Below is a small trained network, with its code and all its weights. Each question gives an input and a class and asks what happens when units are switched off, that is, made to give their printed mean instead of their output.

import numpy as np


def w(rows, s, z=0):
    codes = np.array(rows[::2]) - 128.0
    scale = np.full(codes.shape[1], s)
    scale[-1] = z or s
    return codes * scale


def f(y):
    return y / 2 * (1 + np.tanh(0.7978845608 * (y + 0.044715 * y**3)))


def log_softmax(a):
    a = a - a.max(-1, keepdims=True)
    return a - np.log(np.exp(a).sum(-1, keepdims=True))


def net(x, mask):
    res = np.array(x, float).reshape(1, 5) / 4 @ E
    y = f(res @ A[0][:, :-1].T + A[0][:, -1])
    res = res + np.where(mask, y, B[0][:, -1]) @ B[0][:, :-1]
    return log_softmax(res[-1] @ U[:, :-1].T + U[:, -1])


A, B = {}, {}
E = w([
[129,160,213,175,181,198,176],'x0',
[1,163,47,171,89,113,131],'x1',
[159,118,46,161,213,152,138],'x2',
[56,73,155,142,145,156,122],'x3',
[171,106,81,138,112,162,31],'x4',
],0.009)
A[0] = w([
[96,166,76,212,117,146,101,189],'n1',
[127,154,82,149,98,170,99,58],'n2',
[243,143,112,83,115,67,169,247],'n3',
[44,116,96,197,121,115,173,242],'n4',
[193,135,254,83,163,106,141,202],'n5',
[143,101,156,108,139,189,113,41],'n6',
[189,133,139,90,88,56,97,128],'n7',
[152,132,138,106,66,56,51,234],'n8',
[227,145,110,102,177,121,160,157],'n9',
[103,143,113,181,76,154,55,45],'n10',
[165,114,11,60,48,98,112,249],'n11',
[212,155,89,81,82,108,116,186],'n12',
[145,141,153,146,100,122,10,217],'n13',
[148,163,233,103,136,146,118,119],'n14',
[100,151,214,144,125,43,219,254],'n15',
[95,126,106,104,126,143,20,169],'n16',
[151,89,148,43,78,20,127,240],'n17',
[109,68,68,128,121,116,49,3],'n18',
],0.0088,0.0029)
B[0] = w([
[146,219,104,148,75,146,145,192],'n1',
[169,161,156,116,71,77,238,146],'n2',
[137,79,76,107,204,64,86,227],'n3',
[66,209,48,141,145,118,54,222],'n4',
[161,95,196,91,147,108,88,247],'n5',
[120,122,181,86,91,145,113,147],'n6',
[94,111,68,125,183,191,70,184],'n7',
[93,152,106,254,133,173,86,208],'n8',
[186,116,115,102,182,74,127,208],'n9',
[160,150,144,143,81,74,212,156],'n10',
[145,208,61,227,147,104,107,254],'n11',
[68,122,67,238,178,103,127,202],'n12',
[94,131,118,160,46,146,112,189],'n13',
[182,84,231,127,101,104,131,195],'n14',
[94,180,164,89,208,83,124,236],'n15',
[106,174,155,196,87,76,112,181],'n16',
[125,115,130,87,177,175,63,216],'n17',
[150,149,152,174,59,72,136,175],'n18',
],0.0075,0.0088)
U = w([
[147,166,101,70,90,212,192,38],'0',
[150,188,166,110,84,181,148,52],'1',
[228,27,155,52,124,131,23,5],'2',
[176,161,130,80,240,23,162,229],'3',
[178,151,124,185,1,107,87,110],'4',
[70,158,37,159,172,157,48,238],'5',
[146,101,210,49,152,167,125,78],'6',
],0.0066,0.0032)

Each question gives the input, the list of numbers given to net, and the class t.
The units are the neurons (one row each of A and B). Each row of codes is followed by its name. A weight is (code - 128) times the scale printed after its matrix; where a second scale follows, it is the last column's (A, B and U).
mask holds one flag per neuron, in row order. A switched-off neuron (its flag False) gives its mean, the last column of its row in B, instead of its output. The means were averaged over made-up inputs and are rounded, as every weight is.
A unit's drop is (log p(t) with every unit on - log p(t) with that unit switched off) / (log p(t) with every unit on - log p(t) with every unit switched off).
The circuit of an input: a set's keep is (log p(t) with only the set's units on - log p(t) with every unit switched off) / (log p(t) with every unit on - log p(t) with every unit switched off). Starting from the 12 units with the biggest drops (on a tie, the unit counted first), units are removed one at a time, each time the one whose removal leaves the highest keep (on an exact tie, the one counted first), for as long as the keep stays at least 0.8.
units of the circuit, in order: the units of the circuit, biggest drop first
top k neurons: the k neurons with the biggest drops, biggest first
drop of u: that unit's drop, to one decimal
input [-1,-7,5,-6,8], class 5: units of the circuit, in order : [n12]
input [6,-5,-4,0,2], class 2: units of the circuit, in order : [n5 n14]
input [3,-6,7,0,1], class 2: units of the circuit, in order : [n15 n11 n5]
input [2,1,8,-3,1], class 3: units of the circuit, in order : [n8 n9]
input [-8,-6,-3,2,-6], class 2: top 3 neurons : [n17 n4 n5]
input [8,6,-6,1,-3], class 3: top 3 neurons : [n15 n8 n13]
input [-1,-7,1,-1,-4], class 2: top 2 neurons : [n5 n11]
input [7,-4,-2,4,0], class 6: drop of n7 : 0.0
input [8,-5,-2,-6,7], class 2: drop of n17 : 0.0
input [3,-7,6,3,-2], class 2: drop of n5 : 0.2
